Below is a small trained network, with its code and all its weights. Each question gives an input and a target symbol and asks what happens when units are switched off, that is, made to give their printed mean instead of their output.

import numpy as np


def w(rows, s, z=0):
    codes = np.array(rows[::2]) - 128.0
    scale = np.full(codes.shape[1], s)
    scale[-1] = z or s
    return codes * scale


def norm(h):
    return h / np.sqrt((h * h).mean(-1, keepdims=True) + 1e-5)


def f(y):
    return y / 2 * (1 + np.tanh(0.7978845608 * (y + 0.044715 * y**3)))


def softmax(a):
    e = np.exp(a - a.max(-1, keepdims=True))
    return e / e.sum(-1, keepdims=True)


def log_softmax(a):
    a = a - a.max(-1, keepdims=True)
    return a - np.log(np.exp(a).sum(-1, keepdims=True))


def net(x, mask):
    ids = ['αβεζστφ'.index(c) for c in x.split()]
    T = len(ids)
    res = E[ids] + P[:T]
    u = 0
    for l in range(3):
        q, k, v = (norm(res) @ M[l].T for M in (Q, K, V))
        z = softmax(np.where(np.tri(T) > 0, q @ k.T / 2**0.5, -1e9)) @ v
        res = res + np.where(mask[u], z, O[l][:, -1]) @ O[l][:, :-1]
        u += 1
        y = f(norm(res) @ A[l][:, :-1].T + A[l][:, -1])
        res = res + np.where(mask[u : u + 4], y, B[l][:, -1]) @ B[l][:, :-1]
        u += 4
    return log_softmax(norm(res)[-1] @ U[:, :-1].T + U[:, -1])


Q, K, V, O, A, B = {}, {}, {}, {}, {}, {}
E = w([
[106,45,109,175,146,91,114,184,164,145],'α',
[84,126,144,129,86,33,129,95,132,231],'β',
[76,102,148,161,186,144,60,158,33,195],'ε',
[131,140,141,144,142,253,95,134,157,171],'ζ',
[45,207,86,53,11,109,67,194,55,67],'σ',
[40,97,245,153,90,164,102,95,162,95],'τ',
[202,99,165,133,50,89,111,134,52,90],'φ',
],0.012)
P = w([
[123,31,158,110,135,172,255,245,139,162],'0',
[110,49,120,178,99,160,179,171,135,135],'1',
[118,82,112,174,94,144,121,145,140,81],'2',
[129,123,137,159,119,97,93,138,144,49],'3',
[134,155,157,173,139,87,70,136,148,43],'4',
[118,174,161,150,163,77,75,135,143,26],'5',
],0.0057)
Q[0] = w([
[216,86,67,160,173,144,142,82,161,174],'L0H0',
[197,129,59,1,162,174,166,148,104,127],'L0H0',
],0.0057)
K[0] = w([
[108,148,33,159,148,178,196,190,153,220],'L0H0',
[19,54,115,143,77,125,255,165,151,221],'L0H0',
],0.0047)
V[0] = w([
[113,190,169,112,2,199,120,26,246,110],'L0H0',
[22,208,112,90,106,217,91,160,22,202],'L0H0',
],0.0033)
O[0] = w([
[122,114,129,209,28,99,86,203,168,124,4],'L0H0',
[182,178,148,94,116,113,3,228,111,206,168],'L0H0',
],0.0068,0.0015)
A[0] = w([
[229,124,28,142,72,86,164,239,26,17,112],'L0N0',
[175,177,60,93,175,83,145,96,160,1,2],'L0N1',
[105,154,214,59,105,188,91,160,181,76,195],'L0N2',
[169,90,110,146,198,211,127,135,231,167,117],'L0N3',
],0.0043,0.0008)
B[0] = w([
[155,58,155,116,89,135,143,76,84,139,193],'L0N0',
[105,133,52,98,3,171,158,101,197,183,94],'L0N1',
[141,100,86,247,77,122,184,134,160,85,217],'L0N2',
[184,152,34,161,128,128,145,123,43,137,251],'L0N3',
],0.007,0.0018)
Q[1] = w([
[83,108,82,157,73,108,57,108,3,163],'L1H0',
[152,82,168,118,132,74,198,98,165,124],'L1H0',
],0.0049)
K[1] = w([
[128,245,206,96,99,171,111,62,141,38],'L1H0',
[165,37,243,94,190,86,109,1,149,174],'L1H0',
],0.0032)
V[1] = w([
[160,131,96,155,105,195,158,145,93,107],'L1H0',
[107,130,2,125,127,104,161,163,106,82],'L1H0',
],0.0055)
O[1] = w([
[89,21,180,4,199,103,202,151,124,84,254],'L1H0',
[177,224,189,81,77,253,82,239,186,121,205],'L1H0',
],0.0073,0.0003)
A[1] = w([
[103,53,145,131,199,160,71,196,188,29,127],'L1N0',
[125,127,111,94,219,186,238,221,238,77,6],'L1N1',
[56,31,220,104,114,1,140,138,78,191,220],'L1N2',
[144,129,33,55,244,91,109,79,117,156,107],'L1N3',
],0.0047,0.0021)
B[1] = w([
[52,160,123,222,92,107,81,147,80,210,205],'L1N0',
[82,151,3,86,143,26,7,124,177,86,177],'L1N1',
[176,92,70,69,182,215,104,164,227,5,253],'L1N2',
[141,66,208,164,225,107,59,9,20,123,140],'L1N3',
],0.0059,0.0069)
Q[2] = w([
[124,81,110,139,149,146,98,151,193,54],'L2H0',
[122,98,122,139,181,130,3,187,185,137],'L2H0',
],0.0058)
K[2] = w([
[230,177,140,99,112,87,142,24,93,63],'L2H0',
[173,138,166,168,2,51,15,61,145,2],'L2H0',
],0.0043)
V[2] = w([
[34,139,175,166,215,169,106,146,208,190],'L2H0',
[4,150,255,236,72,71,132,159,59,48],'L2H0',
],0.0029)
O[2] = w([
[117,106,223,159,255,62,118,188,215,101,251],'L2H0',
[153,95,75,133,142,47,92,157,92,176,27],'L2H0',
],0.0081,0.0013)
A[2] = w([
[75,99,99,139,113,144,102,173,48,50,254],'L2N0',
[217,130,42,131,200,146,99,180,129,124,160],'L2N1',
[171,133,126,160,89,188,147,87,80,90,153],'L2N2',
[77,222,116,99,84,34,43,132,122,253,14],'L2N3',
],0.006,0.0016)
B[2] = w([
[191,78,183,144,68,136,166,70,85,148,254],'L2N0',
[237,143,149,85,41,125,101,156,135,159,225],'L2N1',
[160,28,145,1,121,150,164,60,191,120,132],'L2N2',
[33,198,114,141,135,171,169,126,181,132,153],'L2N3',
],0.0081,0.0051)
U = w([
[67,188,35,48,173,95,125,96,222,126,93],'α',
[37,175,167,249,163,127,222,108,154,115,121],'β',
[102,173,212,99,226,116,80,58,37,199,44],'ε',
[210,73,235,90,118,181,145,163,171,90,251],'ζ',
[178,251,148,98,39,190,155,162,110,223,37],'σ',
[110,68,66,209,89,4,37,116,98,111,147],'τ',
[52,112,80,56,39,134,180,25,33,90,75],'φ',
],0.0042,0.0025)

Each question gives the input, a string of symbols that net reads in full, and the target symbol t.
The units are the heads (2 rows each of Q, K, V and O) and the neurons (one row each of A and B). Each row of codes is followed by its name. A weight is (code - 128) times the scale printed after its matrix; where a second scale follows, it is the last column's (O, A, B and U).
mask holds one flag per unit, layer by layer, with each layer's heads first. A switched-off unit (its flag False) gives its mean, the last column of its rows in O or B, instead of its output. The means were averaged over made-up inputs and are rounded, as every weight is.
A unit's drop is (log p(t) with every unit on - log p(t) with that unit switched off) / (log p(t) with every unit on - log p(t) with every unit switched off).
The circuit of an input: a set's keep is (log p(t) with only the set's units on - log p(t) with every unit switched off) / (log p(t) with every unit on - log p(t) with every unit switched off). Starting from the 12 units with the biggest drops (on a tie, the unit counted first), units are removed one at a time, each time the one whose removal leaves the highest keep (on an exact tie, the one counted first), for as long as the keep stays at least 0.8.
circuit, biggest first: the units of the circuit, biggest drop first
most important unit: the unit with the biggest drop
top k neurons: the k neurons with the biggest drops, biggest first
k most important neurons of layer l: the k neurons of layer l with the biggest drops, biggest first
drop when u is switched off: that unit's drop, to one decimal
input α σ β, target σ: most important unit : L0H0
input α β ε σ ζ τ, target τ: circuit, biggest first : L2H0, L0H0
input β α φ α, target φ: circuit, biggest first : L2H0, L0H0
input α ζ ζ σ ζ, target σ: circuit, biggest first : L1N2, L2H0, L2N3
input ε α α β β, target α: 2 most important neurons of layer 1 : L1N0, L1N2
input α α α ε α α, target α: circuit, biggest first : L1H0, L0H0, L1N1
input α α β β, target β: 3 most important neurons of layer 2 : L2N1, L2N3, L2N2
input β α ε α, target ε: top 2 neurons : L1N3, L0N2
input ε α τ ζ β, target ζ: 2 most important neurons of layer 1 : L1N2, L1N0
input β β β β α α, target β: 2 most important neurons of layer 1 : L1N2, L1N1
input α α α α α α, target α: top 3 neurons : L1N1, L0N1, L2N3
input α α β α, target β: top 2 neurons : L1N2, L1N0
input σ α ε σ α ζ, target σ: top 2 neurons : L1N2, L0N0
input α β φ β, target φ: top 2 neurons : L1N2, L2N1
input ε α β β β, target β: circuit, biggest first : L2N3
input τ β β β β φ, target φ: 2 most important neurons of layer 2 : L2N1, L2N2
input β φ β α φ, target φ: drop when L1H0 is switched off : 0.1
input β ζ ζ α β β, target α: drop when L0H0 is switched off : 0.0
input τ β τ, target τ: drop when L2N3 is switched off : 0.1
input ε ζ τ ζ ζ, target τ: drop when L0N2 is switched off : 0.2
input ε α ζ β, target ζ: most important neuron of layer 1 : L1N2
